Each row of numbers belongs to one of the things below and depends on some of the facts about them. Some rows are named. Which thing is each other row?

Facts:
α: points at; Λ: uses; φ: refers to
α(bavas, fabruk); α(bifo, skitrik); α(bogrul, zule); α(botrugal, nanek); α(brakam, klakla); α(braske, gerel)
α(brebra, tuze); α(breplil, plavul); α(bretrin, tregak); α(brustar, dustimim); α(danostur, plifunun); α(difan, livi)
α(dregrimun, zustim); α(driskul, nodrir); α(dustimim, skestel); α(flipuzos, dregrimun); α(floflal, stidus); α(galur, gukabe)
α(gaplin, kilitus); α(gemor, loze); α(gerel, nodru); α(gigru, breplil); α(gigur, plafladru); α(graval, plodra)
α(grotem, tretopin); α(kekefar, kabrir); α(kifla, botrugal); α(kilitus, braske); α(kladru, gaplin); α(klakla, gemor)
α(klekli, trona); α(kulas, flekli); α(ligel, stodrok); α(lovu, stigu); α(loze, brustar); α(mamu, fivin)
α(miple, difan); α(mistom, tralo); α(nanek, driskul); α(nobak, kladru); α(nodrir, vanuru); α(nodru, floflal)
α(peval, kifla); α(pladruk, nofola); α(plafladru, roflas); α(plavul, ligel); α(plifunun, gober); α(plodra, klekli)
α(ploskan, mefem); α(plozom, zigrus); α(retigro, tristo); α(rilon, vibrur); α(sigulin, geplatrem); α(skelostuk, veklen)
α(skestel, nudragrol); α(skopla, rastizu); α(steflugo, plozom); α(stigu, bavas); α(stodrok, gigur); α(stotramon, brebra)
α(tiskur, tufon); α(tralo, traster); α(trebra, skelostuk); α(tristo, grotem); α(trona, guliflor); α(tufon, tobi)
α(vafen, zuvir); α(vamar, vafen); α(vanuru, ploskan); α(veklen, brakam); α(vibrur, gigru); α(viskonem, zaflu)
α(zaflu, fudrapla); α(zekla, giflom); α(zigrus, mistom); α(zosul, mamu); α(zule, vamar); α(zustim, poplol)
Λ(barek, zaflil); Λ(barek, vanuru); Λ(bedru, zaflil); Λ(bedru, graval); Λ(bedru, flibal); Λ(brakam, gritragrom)
Λ(brakam, bifo); Λ(breplil, danostur); Λ(breplil, stapo); Λ(breplil, zode); Λ(breplil, kloko); Λ(breplil, nodrir)
Λ(distivu, bedistan); Λ(distivu, gigur); Λ(distivu, tobi); Λ(drumiklel, peval); Λ(drumiklel, gritragrom); Λ(drumiklel, lagrur)
Λ(drumiklel, skople); Λ(fabruk, grotem); Λ(fabruk, tobi); Λ(flepi, ligel); Λ(flubos, danostur); Λ(flubos, buplo)
Λ(gerel, nudragrol); Λ(gerel, dobel); Λ(griklik, nubrem); Λ(griklik, livi); Λ(groloskas, pladruk); Λ(groloskas, kilitus)
Λ(groloskas, vafu); Λ(groloskas, dregrimun); Λ(groloskas, plaklobem); Λ(groloskas, gober); Λ(grusek, plodra); Λ(grusek, grostor)
Λ(gukabe, loze); Λ(gukabe, resta); Λ(kibril, tristo); Λ(kibril, gaplin); Λ(kibril, viskonem); Λ(kibril, livi)
Λ(kibril, dobel); Λ(kibril, trona); Λ(kifla, klekli); Λ(kifla, brebra); Λ(kladru, tregak); Λ(kladru, kloko)
Λ(kladru, plaklobem); Λ(kladru, trona); Λ(kladru, gober); Λ(loko, klekli); Λ(loko, grotem); Λ(loko, difan)
Λ(megus, zaflil); Λ(megus, bedistan); Λ(megus, rastizu); Λ(megus, ribrolu); Λ(megus, grostor); Λ(megus, driflum)
Λ(miple, retigro); Λ(miple, grovotos); Λ(miple, livi); Λ(miple, kloko); Λ(mupin, kekefar); Λ(mupin, latram)
Λ(mupin, fudrapla); Λ(mupin, resta); Λ(mupin, tiskur); Λ(nanek, buplo); Λ(nanek, kilitus); Λ(nanek, driflum)
Λ(nobak, retigro); Λ(nobak, veklen); Λ(nobak, braske); Λ(nobak, pludistin); Λ(nobak, dralelar); Λ(nodru, klakla)
Λ(nodru, vibrur); Λ(nodru, nodrir); Λ(nofola, grabok); Λ(nofola, fugiken); Λ(nofola, nubrem); Λ(nofola, skestel)
Λ(nofola, dobel); Λ(nofola, resta); Λ(nofola, flafan); Λ(nofola, graval); Λ(nofola, zule); Λ(platuflon, zode)
Λ(platuflon, lovu); Λ(platuflon, resta); Λ(plifunun, klekli); Λ(plifunun, peval); Λ(plifunun, kabrir); Λ(plifunun, bifo)
Λ(rilon, flekli); Λ(rilon, vuzoskas); Λ(roflas, bretrin); Λ(roflas, madun); Λ(roflas, trona); Λ(satru, nisinus)
Λ(satru, flibal); Λ(skebriklil, flipuzos); Λ(skebriklil, nodrir); Λ(skelostuk, poplol); Λ(skelostuk, fugiken); Λ(skelostuk, gober)
Λ(skeplas, tobi); Λ(skitrik, mamu); Λ(skitrik, vafu); Λ(stanul, botrugal); Λ(stanul, pladruk); Λ(stanul, drubri)
Λ(stebru, tigi); Λ(stebru, reka); Λ(stebru, lovu); Λ(stebru, mistom); Λ(stebru, bifo); Λ(steflugo, dobel)
Λ(stotramon, zode); Λ(stotramon, gober); Λ(sukin, pladruk); Λ(sukin, plaklobem); Λ(suplusus, klekli); Λ(suplusus, mamu)
Λ(suplusus, dralelar); Λ(sutram, ploskan); Λ(sutram, sekik); Λ(sutram, muplin); Λ(sutram, bifo); Λ(sutram, pludistin)
Λ(tadrur, mamu); Λ(tadrur, fivin); Λ(tadrur, galur); Λ(trebra, rastizu); Λ(trebra, stodrok); Λ(trebra, muplin)
Λ(trebra, gigru); Λ(trebra, nodrir); Λ(tretopin, brebra); Λ(tretopin, veklen); Λ(tretopin, sekik); Λ(tretopin, grovotos)
Λ(tretopin, kabrir); Λ(tretopin, stotum); Λ(tufon, mistom); Λ(tufon, nudragrol); Λ(tufon, bogrul); Λ(tufon, bifo)
Λ(vafen, klakla); Λ(vafen, braske); Λ(vafen, gigur); Λ(vafen, drubri); Λ(vafen, flibal); Λ(voflen, latram)
Λ(zekla, mefem); Λ(zekla, vanuru); Λ(zigrus, ribrolu); Λ(zustim, gigur); Λ(zustim, rastizu); Λ(zustim, lovu)
Λ(zustim, latram); φ(barek, geplatrem); φ(bedru, dregrimun); φ(botrugal, driskul); φ(brustar, sigulin); φ(dobel, vuzoskas)
φ(dralelar, reka); φ(dregrimun, tregak); φ(dregrimun, zigrus); φ(faske, driskul); φ(faske, kifla); φ(fivin, botrugal)
φ(flubos, dobel); φ(fluplem, stigu); φ(fudrapla, driskul); φ(fudrapla, rastizu); φ(fugiken, tigi); φ(galur, miple)
φ(gemor, faske); φ(geplatrem, veklen); φ(giflom, veklen); φ(giflom, galur); φ(giflom, barek); φ(giflom, kloko)
φ(griklik, graval); φ(groloskas, difan); φ(gukabe, driskul); φ(gukabe, kifla); φ(kifla, driskul); φ(kilitus, zigri)
φ(klebem, notral); φ(klekli, difan); φ(kloko, tigi); φ(kulas, driskul); φ(lagrur, graval); φ(livi, gerel)
φ(livi, ploskan); φ(mamu, nobak); φ(miple, geplatrem); φ(mistom, stanul); φ(nisinus, driskul); φ(nodru, notral)
φ(notral, kifla); φ(peval, nodru); φ(peval, veklen); φ(plafladru, tuze); φ(platuflon, driskul); φ(platuflon, veklen)
φ(plavul, trona); φ(plodra, nodru); φ(plodra, notral); φ(ploskan, vuzoskas); φ(rastizu, driskul); φ(rastizu, kifla)
φ(sefin, geplatrem); φ(sefin, kifla); φ(sigulin, tigi); φ(skestel, notral); φ(skitrik, sukin); φ(skitrik, reka)
φ(stodrok, dobel); φ(tigi, driskul); φ(tigi, reka); φ(tigi, kifla); φ(tregak, geplatrem); φ(tuze, veklen)
φ(vafu, lagrur); φ(vafu, mupin); φ(veklen, kifla); φ(veklen, kulas); φ(viskonem, plavul); φ(viskonem, plafladru)
φ(voflen, kilitus); φ(voflen, kifla); φ(zigri, notral); φ(zigrus, gemor); φ(zigrus, kloko); φ(zosul, veklen)
φ(zule, kulas); φ(zule, notral)

Some things and their rows:
rilon: [ -1  -6 -11  12 -21 -10   1  -1  27   7 -16 -22  -4 -10  -8  12  -3  -4
  -7   2   0 -19   1 -16   4 -22   5 -16  26]
traster: [  4   0  13  12 -13  12 -24  -2   1  -8 -14   1 -12  -3 -14  10  -4 -14
  -3   5   3 -10 -13   6  27  -6   3   2   8]
giflom: [ 19   0   6  18  15  -5 -17  -8 -11   0 -29  -7 -13   5  23   3   9   0
  13  19   0 -17  -5   3   7  10  -9  -6 -11]
veklen: [  7 -15 -40  20  24 -39  11  -2   0 -21 -43  14  26   6  40 -30  -4  10
  18  14  -5  -9  10 -14 -15   6 -24 -15  -4]
kulas: [-13  23 -18  26 -13  23   4  -3  28 -69 -22  38  26 -11  12 -13 -13  29
  12   8 -28 -17   4 -37  33 -23  -8   3  15]
geplatrem: [ 47   2  -7  19  35 -20 -25 -17 -18  17 -54 -22  -7  19  42 -10   8  12
  31  40   3 -24  -1  10  -4  22 -18 -13 -26]
klakla: [ -4 -42 -21  12   0 -26   7  15  27 -11  -7  -9  14  -3  -9  -2  -5 -19
  -2  -5   3   2  -9 -21   5   6  -9  -4  -5]
vafen: [  8  -5 -11  18 -22  -2 -14  12  19   4 -19  -9  -5  -1 -23  13  -7  10
  -6   9   5 -18  -7 -27  10 -21   5  -3  16]
gigur: [ -3 -19  -7  15  -3 -20 -16   3  26 -17   6 -13 -15   9 -24  19  -6  13
  -6  -5  -9 -14 -26 -16   2 -17   8 -20   7]
plodra: [  5 -23   4  18 -14   8 -23 -11  -6   0  13  29  -8   9  -9   3  31  16
 -29  12  13 -10  -2 -19 -16 -27 -33 -16  43]
gritragrom: [-14  -3  -2   8   2   9 -17  -7  -4  -8 -12  -2  -7  -7  -6   8 -10 -32
  -2  -5   3 -10 -12  12   3  -4   6 -11   8]
skeplas: [  7   2   3  15  -8  16 -25   4   3  -7 -19   5 -15  -4 -14  13  -1 -10
  -2   1  -3 -13 -17   1  20  -5   2   6   6]
trona: [ -1 -23 -10   5 -14 -39  11   2  16 -12  -1 -17  -1   4   6  15 -16 -14
   1   3   5   3   5 -12   7 -11   1  -1   9]
flubos: [ 15  10   5  20 -16  14 -36  -7  -3   0 -10   8  -3  -2   2   9   6   2
  -1   6   4 -12  -4  -6  29  -8  -3   6  -4]
buplo: [ -1  -9   9  15  -6  13 -23  -2   4 -11 -11   2  -8   3  -7  19  -6 -14
   1   6  -3  -7 -16   5  28  -6  -2   2   3]
stotum: [ -5  -6  -5   2   2 -14  -1   3  -4 -14  -6   3 -13 -10  -2  12 -13 -35
  -4 -16   5   1  -6   9   6   5   8   4  -7]
bavas: [  6 -16 -10   6 -14 -28  17   9  21  -3 -12  -9 -10  -2  -3  18  -9  -8
  -1  -5   2  -5  -1 -19   3  -6  -1  -7   8]
gukabe: [-20  32 -31  36  -9   0  16   9  -9 -58  -2  35  21 -37  46  -4 -13  -6
  12  -2 -41  -5  -7  -7   8  -6  -3  15 -20]
sutram: [  2  18   0  14 -16  17 -35   0  -6   1 -11  13 -10  -8 -25   0  -6 -11
  -6  -9   3 -18  -7 -12  29 -11  12  11  -1]
bretrin: [  6 -22 -11   3 -11 -34  12   1  13 -10  -3 -15  -5   0   4  16 -12 -15
  -2   2   5   1   4 -15  10  -9  -1  -4   8]
grovotos: [ -5  -5   6   9   3   2 -14   0  -8 -17 -13  -1 -20   3 -14   6 -14 -21
   1   8  -3  -1 -10  12  19  -1   3   4   5]

Which thing is each row?
No name comes twice in this set of rows, the named rows included.
[  3  28 -35  33   7 -15  10   7 -12 -25 -23  18  12 -20  45  -3 -11  -7
  17   7 -27  -9  -5  -2  -4   1   3  10 -30] => platuflon
[-26  15 -19  16  -4  18  33   7  28 -52 -26  11  19 -14  13   8 -25   5
  10  11 -29 -12   3 -25  12 -26   7  -7  15] => driskul
[ 30  -2 -13  11  15 -41 -10 -12 -18   8 -32 -18  -4   8  45   8   2 -14
  18  22   0  -3   7  18  -6  15  -6  -7 -27] => tregak
[-12  22 -11  18 -10  26  14   0  29 -65 -20  37  24  -3  15  -3 -24  30
  13  17 -34 -13  10 -36  31 -27  -6   6  12] => botrugal
[-26  35 -37  26  -4  -1  54  11   7 -79 -28  54  27 -34  37 -21 -20  17
  10  -5 -41 -18  13 -37   0 -19  -8   6  16] => kifla
[  0  -5  18  25 -21  25 -37 -24 -36   3  22  46 -21  -8   8  -7  43  -6
 -34   1  22  -9  -5   9  -8 -20 -30  -5  36] => zigri
[-32  22 -18  39   7  38  -1   3   8 -86 -14  57  22 -18  23 -11 -14  11
  12   3 -46  -7 -19  -1  21 -13 -10   3  -2] => rastizu
[ -9   6  -2  31 -11  10  -1 -15 -37 -23  27  57 -12 -27  44  -5  35 -10
 -27 -13   4  -3  -1   3 -14 -12 -33   1  20] => notral
[ 34  -1 -17  15  10 -43  -8  -8  -9  22 -43 -28  -3  14  17 -10   3  23
  15  36   8 -34   9 -22  -9  -6  -4  -9   1] => miple
[-14  17 -15  31   4  22  10   8   6 -72 -17  38   9 -19  22  -7 -17   1
  15  10 -41  -5 -16  -1  21  -4  -5   7  -4] => nisinus
[-17  35 -11  33  -1  38   3  -5   2 -75 -20  45  20 -25  27 -15 -12   7
  12  11 -37 -12  -6  -3  27 -12 -10   6   6] => faske
[  4  -5   7  19 -13  -4 -13 -14 -37   1  24  36 -22 -18  28  10  37 -21
 -28 -13  19   2  -8   9 -17  -6 -26  -7  22] => klebem

The same things again, as new rows of numbers:
Named rows:
zigri: [-18   5  17  32  14 -12 -41 -18  16 -19 -10  34  36  -5 -57 -11 -35  28
 -26  18 -25   6   2 -41 -12  -3]
brustar: [ 28  10 -12   8  -7  -5   6   3   8 -11  -2  13   6  -7 -10  10  -1 -13
  -6   3 -15  -3 -17   1 -23  14]
tregak: [ -5  -5 -29 -19   2 -11  14   8  28 -19   4   9 -21  -7  -1 -36  24 -10
  12   1   4  -5   6 -22 -37  50]
drumiklel: [-10 -14   1   0   5   4  -5  -6 -10   8 -16  -7   4  -5  22   9  10  -3
  -4   5  -5  -3   8  10   8  -5]
plaklobem: [ -2  20  -9   6  -4  -9  -6   2 -16  -6  22  -6  -9   4 -13  -6   2   5
  16  -1  -2  -6   3   9   3   1]
drubri: [ 6 10  5 -2  5 -9  2  1 -7 -5 15  3 -4 -6 -1  3 -1  5  3 -8  0 -6 -2  7
  4 -6]
griklik: [ -5  12 -15   4   5  19  -8  -5  11   4 -20   0  -1  -4  10  -5  16  -7
   3   6 -12  11  -5 -11  -4 -13]
vuzoskas: [  9   8   2  -3   5 -12   7   5  -6  -6   9   3   0  -7   1  -9  -6  -3
   7  -1  -2  -2  -3   5 -10  -9]
livi: [-26  26  -4 -10   2  -9  -2   0  19  -5  20 -20   4  -3  14 -55 -18 -14
  14   1   3  11  -2 -24 -16   6]
bavas: [  7  13  10 -11   9  -1  -1   1  -7 -13  20   0   2 -11  12   5  -8   1
   1   5   8 -13  -2  -6   9  15]
grostor: [ 4  4  5 -4  6 -6  7 -2 -3 -4 13  0 -3 -7 -3 -2 -7  3  8 -5  7 -5 -1  9
  4 -6]
gukabe: [-47 -54  18   8 -30  50  -5  27  27  -6 -18 -17 -10  64 -28  13  -3 -27
 -18 -10   2  43 -15  23 -17   0]
faske: [  8 -18   9  10 -48  26   5  20  14  10  11 -20  12  50 -26  10 -25 -14
 -27   2  25  22 -26 -14  14  32]
skebriklil: [-10  -4  -4   0  11  19   2 -10  -9   6  -9  -5  -1   1  12  19   2   2
  -3  -5 -13  -6  22  14   1  -6]
graval: [ 17  10  27  13  14   8  -5  15 -12   9   0  -9 -24 -17   5   8 -17  -3
  18 -10  11 -18   5 -25  -4   1]
peval: [ 21 -27   1   2  -3 -11  -4  11   1   7 -33  34 -12  -5 -29  -6  42  36
 -18  -2  33   7   8 -27  13  16]
vafen: [-24  -6   7   2  20  19   1   1   4   7  -3  -5 -17   3  18  18  -3 -12
  13  -2  -8 -15  21  -1  -5 -15]
loze: [ 24  -1   4   0   0  -5   4  -4  -2 -13  14   1   3 -10  -1  22  -6   4
   5  -1 -18  -9 -11  20   1  13]
zaflu: [-10   0  19  -3  11  -7  -1  11  -9  -6   9  -2 -13  -3   0 -17  -9   1
  11  -9  15   4   5   4  -3 -13]
klakla: [ 22  -2   1  -2   1  -1   3  -5  -4 -12  13   4   4 -11  -5  27  -5  -3
   7  -5 -12 -14  -8  20  -3  12]
bedru: [ -3  -1 -15   1   8  19   2  -4  14   9 -23   7  -4   6   8  15   4  -6
  -5   2  -9   1   9 -15  -7 -10]

Which thing is each row?
No name comes twice in this set of rows, the named rows included.
[-11  17  10  -5   1 -19   2   5  -8   9  22 -17  -5 -10  19 -37 -24  -5
  11   0  21  -8   8 -23   0  -5] => difan
[ 10   8  16  11   7   1  -7  20  -9   8 -11  11 -21  -7  -7 -16   5   8
   6  -5  21   9  -5 -32  -3 -14] => viskonem
[-35   3  -5 -24  22   4   5 -10  25   0  29   0   7   6  33  27  -1 -25
  -1  20  -9 -40  -3   0  14 -12] => fabruk
[ 53  38 -37  30 -15 -10  24  15 -10  25 -36  32  14  -4 -10 -11  -5 -17
 -14  -3   0  34 -15 -22 -41 -47] => sigulin
[ 38 -18  19  -1 -12 -14  -4  -5 -26   8 -27  14   8 -23  14  20   4  12
 -23   3   4  -4  -8  16  15   9] => bifo
[  1   3  -2  -3   5  18 -12 -16  13  12 -28 -21   9 -13  16 -13  21   1
  21  -1 -29  10 -17  21  19 -19] => gerel
[  5   5 -18   7   2  17 -12 -11  -9  -2 -14  -8  -3  -2   2  34  18  -4
   3   6 -32 -14   5  19  10  12] => skelostuk
[-27 -14  16  -5 -33  11  10  18  16  -7  24 -20   0  43 -11 -18 -27 -19
 -11  -5  23  27 -15   1  -5  19] => fudrapla
[  5  -5   1 -17  -1  -9   1 -11  15 -27  18 -10  15  -9   7  -3   0 -10
   8   2 -29  -1 -25  32  -8  16] => nudragrol
[ 28   6   2   8   7  20 -14  17 -34 -25  10  22 -16   2 -24  47  36  18
  -7   6   4  -4 -13  22  14  -6] => pladruk
[  8 -24   2  -2  -1   8 -10 -14 -11   3 -39  -1  15 -15  31  30  11  -8
 -19   9 -24 -15  -2  26   5  13] => brakam
[  3   3   9  24  15  -7 -34 -21  19 -23 -11  29  37 -11 -53  11 -24  21
 -22  19 -39  -4 -10 -27 -10  14] => skestel
[ 26  -3  12   5   0  -1  -2   6 -19   2  -3  12  -5  -7 -14  18  12  22
  -1  -5  15   3  -4   7  17 -15] => retigro
[ 16  -4  -1  14   2   3  -7  -5 -16  30 -36  -1  -3  -8  -1  26  16   7
   0   1  -9 -13   9   6  24 -20] => nobak
[-19   7  25  26  18  -7 -38  -8  14 -13  -4  18   9 -11 -42  -9 -38   6
 -11  11 -18 -11   4 -55 -24  15] => plodra

The same things again, as new rows of numbers:
Known rows:
klebem: [  3 -36 -28 -20 -13 -16  39  57 -16  -6  59   7  49  33  21 -92   9  12
 -20  -5 -26  -5 -15  -3 -18  29 -17   3   3 -28  19 -43  34  10 -10 -35]
gigru: [-18  -5  10 -17  16 -25 -19   0 -15  27  23  15  73  14  28 -50  34  15
  31  12 -17  11  19   4 -13   8  25  35  -7  27  -4 -30  -8   2   4 -33]
plifunun: [-14  11  -1   4  36  -9 -16 -18 -34  35  26  -2  79  20  52 -28  46  19
  37  11  -2   5 -15  21  -1  14   1   0 -17  28  -6  -5 -26   6 -22 -23]
zigrus: [ -5  -3   3  16  28 -10 -17  -4  -3  15  46  -3  78  14  30 -35  24  34
  51  19  -3  15 -35  14  45 -11 -24   8   9  14  15  20 -24  10 -45  -4]
lovu: [-29   9  -4 -24  25 -17  -2  -8 -13  26  20   8  73   9  43 -30  26  16
  23  20  -9   7  -3   9  -5   5   6  15  -1  14   6 -17 -14  -5  -6 -34]
stigu: [-30   5  -4 -20  19 -21  -5 -11 -10  25  24   6  72   6  43 -29  34  17
  23  20 -15  14  -1  20  -7   3   8  17  -2  18   8 -26 -17   1  -7 -28]
skebriklil: [-21   0  -6  -8  31  -4  -6  -5 -43   2  23  21  45   9  56 -41  33  35
  20  12  -4  10 -14   2   9  20   1   6  -7  12  -5  -3  12  13  -9 -32]
mefem: [-41  -2  -5 -12  13 -13  13 -16 -29   3  16   8  48   7  51 -31  21  33
  19   6 -18  17  -7   4 -10  16  12  23  -4   8  15 -30  10   5  -4 -26]
sekik: [-42   1 -12 -10  17  -8  10 -12 -31   5  20   7  53   8  53 -38  23  30
  20   4 -16  17   0   2  -7  21   9  25  -1   7  15 -28   5   5  -3 -27]
griklik: [-22 -13  -3   9  24  -6  -5  -2 -38   9  28  10  27  15  49 -37  25  38
  20   3 -28   7 -20  13   7  17  -3  14 -10   7  -7 -11   7   9 -20 -22]
brebra: [-34   8  -5 -13  15 -20  -4 -15 -12  29  25   1  72   7  48 -31  36  16
  27  13 -14  15  -1  21 -10   7  12  17  -5  22   9 -26 -18   3  -8 -27]
pladruk: [-35  -1  -5 -16  19 -30  -6  -8  -8  27  26  10  64  -1  53 -34  45  21
  16  19 -17  19   2  27 -11   2  18  20  -5  18   5 -22  -7  11  -4 -30]
miple: [-25 -17  27   9  30 -33 -20 -22  -5  57  30 -24  34  39  22 -29  17  46
  31  13 -29 -24  -9  -7  25  12 -30  40   2  30 -18  30 -10  36 -59 -35]
sutram: [-21   4  -8   3  37   5  -4 -13 -50   9  22   7  53  18  52 -37  31  32
  27   3  -8   6 -17   1   5  24   0   9 -11  13  -3  -5   1   6 -14 -26]
veklen: [-36 -14 -13 -15   3 -25 -20 -15 -15  85  30 -10  33   5  51 -60  41  11
   6   8 -43 -33  11 -40  16  28 -53  46   2  -7 -14 -15  -6  -3 -22 -93]
kekefar: [-29   5  -3 -21  17 -20  -2  -9 -13  24  23   6  69   5  43 -33  28  19
  21  18 -15  13  -3  15  -8   5  10  19  -2  19   6 -26 -13  -1  -6 -30]
nubrem: [-42   1 -10 -10  16 -10   9  -9 -30   5  19   7  42   7  51 -38  21  30
  18   7 -24  17  -2   8  -5  17   8  25  -2   5  12 -33   5   4  -3 -24]
nodrir: [-36   5  21 -24  19 -49  10 -35  -9  25  19   4  79   0  43   2  34  29
  18  23  -8   3 -28  24 -19  -1  21   6 -16  21  17 -23   7 -14 -13 -23]
guliflor: [-39   2 -10 -12  15 -10  11 -13 -29   4  21   7  50   5  52 -38  25  30
  20   8 -16  20  -1   4  -3  19  10  24   1   6  16 -31   7   7  -4 -27]
mupin: [-19   3  -2  -8  32   0  -5  -3 -46  -1  22  20  40  11  51 -36  25  33
  19  13  -8   6 -16   2  11  19  -3   8  -7  10  -8  -4   7   6 -10 -32]
loze: [-36   1  -9 -29  12   4   6   7 -19  37  22  -6  62 -10  58 -17  46   9
  11  42 -29  18   1  21 -20  14  -7  22   2  26 -17  -7 -16   3   7 -57]

Which thing is each row?
No name comes twice in this set of rows, the named rows included.
[-39 -10  -6  -6  14 -12  10  -3 -23   9  20   0  38  14  44 -38  14  34
  18  -1 -28  13  -6   3  -4  18   6  29   2   3  11 -28   6   4 -13 -23] => livi
[-35 -15 -10 -21   2   6   7  14  -9  47  24 -13  59 -12  57 -21  38  14
  15  27 -33  15  -3  16 -21  15 -13  25   8  23 -16   2 -20  -4   3 -61] => gemor
[-23  -8 -21   1  33 -14 -44 -24 -49  46  17  28  13  -1  66 -65  35  34
  17 -12 -21 -27  -9 -55  37  31 -32  29  -6 -23 -16 -10  11 -27 -12 -77] => platuflon
[-40   3 -13 -12  19  -8   7 -11 -28   0  25   8  55   4  51 -39  24  30
  22   8 -15  22  -3  -1   4  15   6  22   3   2  20 -31   5   6  -6 -21] => traster
[-41  -2 -12  -9  18  -2  12 -10 -32   9  17   1  42   7  51 -28  20  28
  19   6 -29  15  -3   3  -9  19   7  29   0   8   6 -30   1   1  -6 -25] => nudragrol
[-20 -10   2   2  14  -7  -6  -4 -34   5  27   9  38  16  45 -40  18  39
  25   2 -16   7 -20   7  10  23  -8   9  -5  10  -6  -3  12  15 -19 -31] => bedru
[-14   1  -2  12  34 -18 -23   0 -30  27  33   5  42  18  39 -20  34  22
  26  16 -39   5 -25  37  16  -2  -1  10 -15  14 -13 -24 -25  -5 -32  -6] => steflugo
[-40  16 -18 -23  25 -30  -3 -10   5  31  13  12  50  18  56 -39  10  14
  13   2 -13  10  -2  40 -14   9   8   3   5   6   5 -30 -34   1 -10 -23] => gaplin
[  2 -32 -22  35  -9 -31 -64 -26 -18  77  24  21  62 -32  85 -50  44  26
  45 -57 -27 -11 -52  -3  -2  26 -15 -12 -19 -24  -7 -32 -23 -98  12 -63] => kifla
[-37 -14  -2  -1   7  -8  11  -9 -13  10  22  -7  53  10  45 -37   8  40
  28 -10 -19  19 -11   3 -10  21   5  24   7   9  16 -16   0   2  -7 -23] => dralelar

